Where the symbols take the elements:
RL: vu>JL, de>QR, ba>MF, zu>FC, se>HL, ke>FM
DG: vu>CQ, de>PN, ba>QQ, zu>BH, se>NZ, ke>HN
SB: vu>TQ, de>MT, ba>BP, zu>BQ, se>HN, ke>NZ
LH: vu>GD, de>SZ, ba>FM, zu>GZ, se>TR, ke>MF
RT: vu>ZT, de>JP, ba>LM, zu>HL, se>FC, ke>FF
LM: vu>CP, de>HN, ba>RT, zu>HG, se>MT, ke>PN
TL: vu>ZP, de>BT, ba>MR, zu>TH, se>GF, ke>GQ
RQ: vu>FF, de>FR, ba>LL, zu>DT, se>LQ, ke>ZT
PN: vu>LL, de>DG, ba>FF, zu>TR, se>GZ, ke>LM
LB: vu>JP, de>ZT, ba>HC, zu>NL, se>HB, ke>FR
ZP: vu>TL, de>FM, ba>SZ, zu>SC, se>PP, ke>QR
CP: vu>LM, de>HC, ba>ZT, zu>JN, se>MC, ke>LL
LL: vu>PN, de>CQ, ba>RQ, zu>MG, se>ZF, ke>CP
JL: vu>RL, de>GQ, ba>GT, zu>CZ, se>QS, ke>BT
TH: vu>SC, de>LQ, ba>DM, zu>TL, se>FR, ke>HB
ZM: vu>BQ, de>GT, ba>GQ, zu>TQ, se>LS, ke>MR
GZ: vu>ZF, de>NZ, ba>ZC, zu>LH, se>PN, ke>MT
MG: vu>TR, de>GG, ba>DT, zu>LL, se>GD, ke>JN
MT: vu>MC, de>SB, ba>FC, zu>MF, se>LM, ke>GZ
TR: vu>MG, de>BH, ba>LD, zu>PN, se>LH, ke>HG
SC: vu>TH, de>ZC, ba>NZ, zu>ZP, se>QQ, ke>BP
GT: vu>MF, de>ZM, ba>JL, zu>MC, se>JN, ke>GD
LD: vu>DT, de>PP, ba>TR, zu>FF, se>FM, ke>HL
LQ: vu>ZC, de>TH, ba>ZF, zu>BT, se>RQ, ke>CZ
QQ: vu>FR, de>FF, ba>DG, zu>PP, se>SC, ke>JP
ZC: vu>LQ, de>SC, ba>GZ, zu>FM, se>FF, ke>FC
NZ: vu>DM, de>GZ, ba>SC, zu>SZ, se>DG, ke>SB
ZS: vu>LS, de>HG, ba>TP, zu>HN, se>BQ, ke>BH
FF: vu>RQ, de>QQ, ba>PN, zu>LD, se>ZC, ke>RT
BH: vu>GG, de>TR, ba>PP, zu>DG, se>SZ, ke>ZS
MC: vu>MT, de>TQ, ba>CZ, zu>GT, se>CP, ke>ZF
FM: vu>BT, de>ZP, ba>LH, zu>ZC, se>LD, ke>RL
BP: vu>HB, de>FC, ba>SB, zu>QR, se>JP, ke>SC
QR: vu>GQ, de>RL, ba>BQ, zu>BP, se>TP, ke>ZP
BT: vu>FM, de>TL, ba>GD, zu>LQ, se>DT, ke>JL
HC: vu>HN, de>CP, ba>LB, zu>LS, se>TQ, ke>CQ
HB: vu>BP, de>CZ, ba>TQ, zu>GQ, se>LB, ke>TH
JN: vu>HG, de>LS, ba>QS, zu>CP, se>GT, ke>MG
GD: vu>LH, de>MR, ba>BT, zu>ZF, se>MG, ke>GT
PP: vu>GF, de>LD, ba>BH, zu>QQ, se>ZP, ke>TP
GQ: vu>QR, de>JL, ba>ZM, zu>HB, se>NL, ke>TL
HG: vu>JN, de>ZS, ba>HL, zu>LM, se>MF, ke>TR
HN: vu>HC, de>LM, ba>JP, zu>ZS, se>SB, ke>DG
DT: vu>LD, de>GF, ba>MG, zu>RQ, se>BT, ke>QS
MR: vu>SZ, de>GD, ba>TL, zu>DM, se>GG, ke>ZM
FC: vu>CZ, de>BP, ba>MT, zu>RL, se>RT, ke>ZC
CZ: vu>FC, de>HB, ba>MC, zu>JL, se>ZT, ke>LQ
BQ: vu>ZM, de>MF, ba>QR, zu>SB, se>ZS, ke>SZ
GG: vu>BH, de>MG, ba>GF, zu>CQ, se>MR, ke>LS
ZF: vu>GZ, de>DM, ba>LQ, zu>GD, se>LL, ke>MC
MF: vu>GT, de>BQ, ba>RL, zu>MT, se>HG, ke>LH
LS: vu>ZS, de>JN, ba>NL, zu>HC, se>ZM, ke>GG
HL: vu>QS, de>TP, ba>HG, zu>RT, se>RL, ke>LD
GF: vu>PP, de>DT, ba>GG, zu>FR, se>TL, ke>NL
SZ: vu>MR, de>LH, ba>ZP, zu>NZ, se>BH, ke>BQ
CQ: vu>DG, de>LL, ba>FR, zu>GG, se>DM, ke>HC
NL: vu>TP, de>QS, ba>LS, zu>LB, se>GQ, ke>GF
TP: vu>NL, de>HL, ba>ZS, zu>JP, se>QR, ke>PP
JP: vu>LB, de>RT, ba>HN, zu>TP, se>BP, ke>QQ
ZT: vu>RT, de>LB, ba>CP, zu>QS, se>CZ, ke>RQ
DM: vu>NZ, de>ZF, ba>TH, zu>MR, se>CQ, ke>TQ
FR: vu>QQ, de>RQ, ba>CQ, zu>GF, se>TH, ke>LB
QS: vu>HL, de>NL, ba>JN, zu>ZT, se>JL, ke>DT
TQ: vu>SB, de>MC, ba>HB, zu>ZM, se>HC, ke>DM

In the rows, zero is written as 68.

The rows follow the links: the fewer symbols apart two elements are, the more alike their rows tend to be.

Each row is also shifted at random along 9 hidden directions that mean nothing.

Each row, then its element:
[89, 64, 64, 63, 64, 62, 60, 73, 75, 74, 66, 77, 77, 79, 77, 63, 81, 73, 67, 74, 69, 65, 70, 59, 65, 66, 68, 79, 57, 52, 75, 57, 66, 65, 74, 77, 72, 78, 53, 81, 64, 72, 78, 65, 67, 86, 56, 77, 72, 39, 78, 69, 65, 55, 88, 62, 76, 58, 69]: ZS
[51, 65, 69, 73, 63, 63, 80, 73, 76, 68, 66, 69, 70, 67, 61, 55, 80, 61, 82, 74, 69, 68, 53, 68, 67, 64, 79, 91, 57, 61, 66, 65, 72, 57, 66, 72, 58, 76, 63, 70, 59, 84, 51, 60, 69, 75, 74, 71, 73, 63, 88, 67, 66, 64, 66, 67, 97, 63, 67]: TQ
[62, 64, 71, 58, 66, 65, 63, 72, 61, 66, 64, 61, 68, 79, 71, 77, 75, 73, 79, 75, 55, 85, 76, 71, 67, 60, 74, 64, 71, 65, 87, 64, 63, 67, 68, 76, 64, 73, 70, 80, 70, 56, 70, 77, 70, 71, 83, 68, 74, 73, 76, 54, 68, 54, 69, 70, 80, 58, 62]: TR
[33, 52, 71, 59, 54, 68, 78, 59, 68, 82, 65, 74, 67, 81, 72, 53, 81, 78, 61, 65, 64, 61, 59, 68, 67, 69, 73, 90, 43, 69, 93, 53, 76, 63, 84, 66, 75, 63, 49, 68, 60, 84, 75, 77, 63, 89, 64, 81, 88, 38, 84, 64, 61, 65, 73, 60, 67, 66, 63]: ZF
[50, 80, 70, 85, 80, 75, 69, 71, 76, 59, 81, 68, 63, 52, 62, 66, 60, 54, 68, 62, 77, 48, 66, 72, 71, 78, 70, 54, 75, 80, 45, 73, 69, 67, 54, 57, 58, 62, 83, 65, 80, 71, 66, 62, 65, 53, 64, 63, 60, 92, 57, 81, 81, 67, 46, 60, 50, 73, 79]: ZT
[96, 83, 73, 71, 66, 64, 69, 72, 83, 55, 62, 53, 63, 58, 61, 81, 74, 71, 90, 70, 71, 64, 70, 65, 83, 60, 90, 71, 73, 73, 51, 66, 63, 62, 69, 69, 54, 81, 78, 75, 82, 67, 65, 66, 66, 40, 72, 49, 57, 90, 64, 69, 85, 73, 48, 57, 63, 58, 72]: GD
[53, 68, 73, 72, 79, 66, 67, 74, 64, 58, 76, 69, 73, 63, 71, 79, 59, 73, 69, 73, 63, 78, 70, 80, 66, 67, 60, 57, 78, 63, 70, 67, 60, 73, 67, 61, 70, 73, 79, 73, 74, 69, 64, 72, 64, 58, 78, 72, 65, 80, 66, 67, 77, 70, 66, 77, 65, 67, 70]: JN
[38, 71, 66, 69, 61, 68, 70, 69, 79, 70, 62, 79, 69, 73, 66, 56, 68, 62, 66, 63, 71, 51, 53, 59, 71, 66, 76, 84, 63, 66, 60, 76, 77, 70, 66, 60, 72, 68, 64, 61, 61, 72, 75, 59, 64, 83, 50, 78, 69, 53, 76, 73, 73, 79, 79, 68, 78, 69, 65]: MT
[70, 64, 66, 65, 65, 74, 64, 78, 81, 66, 67, 73, 52, 82, 75, 78, 71, 66, 88, 76, 58, 75, 76, 68, 69, 69, 93, 60, 49, 59, 84, 66, 69, 50, 73, 77, 79, 74, 62, 90, 78, 69, 69, 70, 68, 67, 64, 63, 68, 81, 62, 58, 68, 71, 55, 50, 70, 68, 64]: MF
[90, 66, 74, 68, 70, 72, 71, 62, 56, 64, 77, 65, 59, 66, 69, 72, 61, 69, 62, 62, 65, 64, 72, 78, 65, 69, 68, 59, 80, 83, 77, 66, 69, 74, 70, 53, 68, 62, 76, 64, 81, 65, 74, 76, 59, 58, 82, 71, 79, 90, 64, 69, 77, 80, 48, 71, 48, 73, 66]: LL
[45, 73, 65, 78, 71, 74, 68, 58, 71, 77, 81, 77, 54, 59, 68, 63, 70, 55, 75, 67, 81, 58, 67, 71, 74, 81, 71, 69, 77, 77, 56, 82, 69, 50, 44, 63, 69, 66, 81, 66, 71, 71, 82, 68, 72, 61, 69, 61, 67, 79, 65, 74, 65, 62, 52, 65, 57, 74, 73]: HB
[102, 79, 71, 68, 70, 66, 59, 70, 75, 58, 56, 68, 70, 61, 66, 68, 69, 69, 74, 71, 72, 75, 71, 65, 71, 66, 75, 73, 78, 68, 64, 85, 65, 70, 51, 62, 66, 74, 72, 61, 64, 44, 82, 55, 64, 79, 65, 78, 68, 74, 77, 57, 81, 82, 79, 83, 80, 61, 64]: HG
[55, 62, 68, 69, 68, 67, 69, 65, 75, 74, 74, 68, 58, 65, 78, 77, 82, 69, 90, 80, 78, 76, 67, 71, 76, 67, 89, 86, 70, 59, 75, 68, 59, 51, 64, 69, 68, 78, 67, 72, 69, 74, 82, 69, 71, 66, 77, 66, 73, 64, 78, 68, 66, 76, 62, 68, 70, 62, 69]: ZM
[53, 70, 62, 70, 68, 67, 75, 78, 65, 68, 62, 72, 78, 74, 61, 61, 71, 60, 70, 72, 62, 80, 59, 65, 67, 56, 65, 79, 67, 60, 58, 74, 67, 70, 62, 77, 61, 69, 67, 69, 51, 67, 53, 59, 77, 82, 74, 63, 62, 56, 77, 67, 61, 42, 90, 78, 102, 68, 70]: BP
[33, 72, 64, 69, 66, 76, 71, 63, 60, 69, 72, 74, 61, 74, 68, 71, 53, 65, 62, 60, 71, 60, 70, 69, 69, 73, 60, 58, 80, 81, 58, 80, 75, 81, 75, 61, 77, 55, 74, 60, 76, 69, 71, 75, 72, 62, 60, 65, 65, 75, 46, 78, 67, 83, 64, 71, 51, 82, 63]: ZC
[62, 70, 58, 68, 65, 74, 70, 67, 69, 79, 73, 72, 68, 72, 66, 65, 63, 64, 60, 61, 69, 43, 64, 61, 73, 70, 57, 63, 62, 76, 54, 59, 70, 73, 76, 69, 70, 60, 71, 71, 75, 88, 65, 77, 72, 65, 53, 61, 62, 55, 56, 83, 59, 45, 67, 52, 55, 72, 77]: SC
[53, 71, 63, 65, 64, 72, 65, 52, 67, 84, 71, 73, 60, 59, 62, 60, 75, 65, 78, 68, 74, 61, 67, 66, 77, 72, 68, 81, 77, 80, 63, 80, 66, 46, 47, 70, 64, 62, 78, 69, 58, 65, 84, 72, 75, 74, 70, 57, 74, 58, 80, 61, 60, 33, 74, 68, 67, 64, 70]: TH
[21, 64, 62, 79, 69, 81, 67, 68, 83, 71, 77, 73, 63, 70, 77, 66, 71, 62, 64, 71, 74, 56, 66, 66, 66, 84, 71, 58, 46, 63, 78, 55, 72, 59, 75, 64, 82, 69, 53, 75, 84, 93, 69, 70, 72, 67, 54, 68, 64, 75, 56, 80, 54, 82, 44, 45, 52, 75, 74]: QR
[111, 57, 68, 70, 72, 65, 68, 75, 62, 71, 89, 77, 61, 76, 78, 70, 55, 72, 65, 69, 67, 63, 74, 76, 60, 75, 64, 56, 72, 66, 72, 65, 78, 78, 84, 72, 79, 64, 70, 71, 79, 77, 73, 76, 64, 59, 64, 77, 72, 63, 53, 84, 70, 82, 63, 60, 46, 77, 72]: HC
[55, 64, 66, 63, 66, 71, 67, 67, 65, 75, 70, 68, 61, 71, 67, 75, 71, 77, 80, 76, 59, 73, 71, 72, 73, 69, 65, 63, 58, 60, 91, 57, 63, 51, 72, 71, 72, 74, 65, 88, 66, 84, 60, 81, 71, 64, 72, 58, 74, 70, 67, 56, 60, 46, 60, 60, 71, 63, 66]: MR
[56, 73, 75, 78, 69, 69, 63, 68, 83, 65, 53, 67, 79, 52, 66, 50, 70, 75, 59, 69, 72, 68, 59, 63, 60, 82, 61, 73, 44, 61, 84, 60, 80, 60, 67, 63, 77, 74, 46, 70, 62, 82, 53, 51, 56, 86, 48, 87, 74, 72, 81, 62, 69, 94, 69, 72, 88, 69, 61]: LS
[61, 84, 66, 73, 68, 67, 64, 61, 73, 63, 60, 62, 72, 54, 55, 53, 60, 61, 63, 54, 78, 53, 69, 55, 66, 72, 55, 66, 75, 81, 45, 78, 81, 70, 59, 68, 62, 67, 72, 62, 70, 64, 57, 58, 69, 70, 51, 64, 60, 77, 63, 78, 73, 72, 73, 76, 77, 76, 74]: QQ
[23, 66, 63, 64, 70, 61, 69, 81, 60, 72, 76, 62, 81, 75, 68, 78, 63, 75, 69, 75, 64, 71, 77, 71, 66, 62, 53, 50, 73, 57, 65, 57, 66, 80, 82, 83, 62, 73, 71, 81, 73, 76, 49, 78, 75, 56, 71, 54, 58, 57, 58, 80, 58, 42, 72, 61, 68, 68, 80]: PP

From each start, follow one symbol. Which element do you reach?
Answers are names.
---
[68, 62, 54, 68, 73, 73, 67, 71, 65, 74, 81, 82, 75, 77, 71, 59, 64, 61, 53, 62, 62, 50, 70, 67, 66, 80, 50, 50, 54, 65, 68, 60, 69, 67, 68, 70, 74, 59, 65, 85, 72, 81, 63, 73, 75, 77, 54, 70, 67, 48, 64, 75, 60, 24, 77, 52, 61, 73, 79]
ke QQ
---
[61, 67, 68, 69, 67, 69, 74, 68, 63, 65, 70, 62, 70, 74, 68, 68, 62, 66, 57, 56, 65, 70, 75, 66, 62, 71, 68, 63, 69, 78, 68, 67, 80, 84, 80, 69, 67, 60, 65, 60, 74, 64, 60, 72, 68, 64, 67, 68, 68, 76, 60, 77, 71, 85, 67, 67, 63, 73, 66]
vu RQ
---
[49, 68, 74, 70, 68, 64, 69, 76, 74, 64, 67, 62, 78, 64, 70, 71, 72, 78, 58, 64, 73, 59, 71, 69, 65, 72, 65, 64, 55, 67, 66, 51, 73, 77, 91, 79, 66, 68, 55, 76, 76, 78, 52, 68, 62, 61, 57, 63, 63, 55, 60, 78, 72, 70, 66, 52, 56, 69, 78]
de GF
---
[63, 71, 72, 81, 73, 70, 80, 75, 75, 59, 69, 65, 67, 60, 64, 67, 69, 60, 72, 68, 73, 72, 60, 73, 70, 70, 83, 75, 66, 72, 56, 78, 71, 68, 63, 70, 62, 70, 71, 55, 68, 66, 58, 61, 71, 62, 73, 64, 63, 84, 69, 69, 75, 88, 56, 68, 75, 72, 69]
de HB
---
[67, 63, 75, 68, 65, 68, 70, 64, 61, 71, 66, 65, 64, 71, 66, 63, 73, 71, 69, 61, 62, 80, 76, 69, 61, 80, 80, 71, 58, 76, 86, 70, 79, 64, 71, 81, 72, 63, 61, 67, 67, 60, 65, 70, 66, 73, 74, 67, 79, 77, 69, 57, 70, 79, 66, 68, 71, 78, 61]
ke ZT
---
[95, 84, 66, 70, 59, 68, 52, 57, 88, 65, 57, 61, 63, 53, 68, 66, 69, 70, 76, 63, 84, 54, 75, 48, 71, 78, 77, 70, 68, 77, 62, 71, 79, 57, 65, 65, 71, 78, 63, 70, 80, 68, 76, 57, 59, 62, 43, 69, 65, 86, 66, 70, 74, 99, 57, 62, 66, 65, 69]
de TR
---
[46, 59, 68, 69, 68, 70, 79, 65, 56, 74, 82, 64, 65, 67, 68, 65, 62, 72, 66, 73, 66, 60, 58, 78, 68, 63, 55, 66, 74, 74, 75, 56, 68, 73, 79, 52, 68, 64, 75, 64, 74, 91, 58, 76, 65, 56, 80, 68, 73, 78, 69, 78, 61, 72, 53, 70, 60, 67, 66]
ba TH
---
[65, 63, 67, 70, 66, 69, 68, 57, 65, 77, 79, 65, 60, 67, 68, 67, 72, 70, 73, 62, 69, 72, 78, 71, 66, 77, 72, 72, 72, 74, 78, 71, 72, 60, 61, 74, 64, 64, 67, 68, 69, 64, 75, 75, 73, 66, 81, 60, 77, 76, 74, 69, 64, 66, 59, 66, 61, 71, 70]
ba CQ
---
[72, 71, 64, 62, 60, 66, 68, 55, 64, 75, 66, 70, 62, 70, 66, 64, 68, 69, 78, 71, 70, 68, 65, 62, 73, 61, 71, 79, 81, 76, 62, 80, 72, 65, 62, 64, 66, 71, 76, 64, 62, 61, 83, 70, 71, 73, 73, 68, 71, 65, 75, 67, 62, 69, 80, 76, 72, 66, 63]
de GZ
---
[44, 57, 73, 66, 66, 66, 65, 59, 69, 81, 74, 60, 69, 67, 84, 68, 84, 78, 69, 71, 77, 80, 75, 68, 66, 79, 70, 83, 64, 66, 93, 58, 66, 60, 72, 73, 73, 70, 52, 61, 66, 66, 83, 73, 68, 77, 80, 73, 81, 57, 82, 69, 54, 80, 66, 66, 62, 68, 68]
ke NL
---
[89, 62, 64, 64, 61, 70, 68, 76, 67, 67, 61, 70, 63, 85, 62, 70, 64, 68, 76, 66, 47, 67, 72, 63, 68, 65, 80, 58, 45, 71, 80, 61, 75, 62, 81, 81, 72, 68, 62, 94, 70, 71, 51, 75, 68, 64, 62, 56, 67, 74, 58, 54, 70, 49, 67, 48, 79, 65, 64]
zu LH
---
[37, 64, 67, 71, 74, 73, 57, 63, 73, 72, 86, 76, 56, 67, 76, 75, 74, 69, 73, 74, 67, 71, 81, 76, 71, 87, 77, 58, 61, 62, 84, 69, 61, 46, 55, 75, 76, 68, 67, 85, 73, 63, 84, 75, 68, 69, 69, 63, 73, 70, 62, 61, 69, 51, 55, 57, 50, 71, 70]
ba JN
---
[60, 62, 69, 62, 70, 63, 72, 67, 75, 74, 75, 75, 60, 71, 86, 79, 80, 74, 79, 78, 78, 70, 68, 72, 75, 68, 87, 80, 72, 59, 70, 70, 58, 64, 74, 70, 71, 70, 69, 65, 70, 66, 95, 72, 66, 63, 72, 71, 73, 52, 72, 75, 71, 79, 65, 62, 51, 64, 70]
vu MF
---
[90, 67, 72, 79, 70, 71, 75, 70, 78, 60, 76, 67, 59, 65, 76, 69, 69, 60, 71, 67, 77, 56, 59, 75, 72, 71, 87, 69, 68, 77, 62, 67, 72, 70, 70, 50, 68, 66, 74, 59, 84, 83, 70, 63, 60, 52, 73, 71, 73, 91, 65, 83, 78, 102, 34, 59, 51, 71, 71]
se CP
---
[56, 65, 69, 59, 66, 72, 71, 68, 58, 67, 55, 70, 74, 75, 68, 71, 67, 77, 64, 74, 57, 76, 65, 72, 68, 59, 60, 70, 71, 66, 83, 66, 62, 77, 72, 62, 73, 71, 68, 68, 63, 67, 69, 74, 68, 75, 72, 74, 72, 63, 71, 57, 64, 66, 79, 79, 76, 59, 59]
zu GZ
---
[89, 75, 70, 69, 72, 69, 63, 65, 73, 68, 73, 66, 70, 63, 78, 74, 79, 61, 65, 67, 78, 72, 73, 66, 75, 70, 73, 74, 79, 74, 61, 73, 52, 72, 50, 55, 62, 69, 74, 56, 70, 50, 98, 63, 69, 71, 82, 78, 67, 67, 81, 71, 73, 67, 67, 75, 53, 65, 73]
zu RT
---
[73, 74, 71, 66, 55, 63, 66, 59, 71, 68, 54, 62, 70, 63, 57, 50, 72, 66, 74, 62, 72, 72, 67, 53, 63, 67, 71, 86, 67, 74, 75, 77, 80, 57, 59, 66, 62, 73, 64, 66, 60, 61, 65, 54, 68, 80, 66, 76, 77, 78, 93, 59, 71, 80, 73, 80, 99, 67, 60]
de PN
---
[76, 64, 69, 70, 67, 67, 76, 69, 71, 71, 76, 57, 62, 69, 67, 74, 80, 62, 80, 62, 72, 61, 69, 71, 76, 64, 88, 76, 69, 79, 60, 66, 65, 64, 72, 77, 54, 63, 75, 66, 76, 69, 71, 74, 71, 53, 78, 54, 67, 71, 68, 76, 71, 64, 53, 55, 54, 71, 73]
de TH
---
[39, 67, 68, 72, 73, 62, 71, 65, 68, 69, 87, 71, 53, 72, 71, 73, 69, 64, 88, 72, 67, 72, 74, 77, 68, 66, 90, 72, 77, 70, 69, 72, 63, 56, 59, 65, 63, 71, 81, 73, 69, 61, 85, 69, 65, 62, 88, 70, 77, 77, 78, 66, 76, 70, 52, 68, 63, 70, 70]
de HC
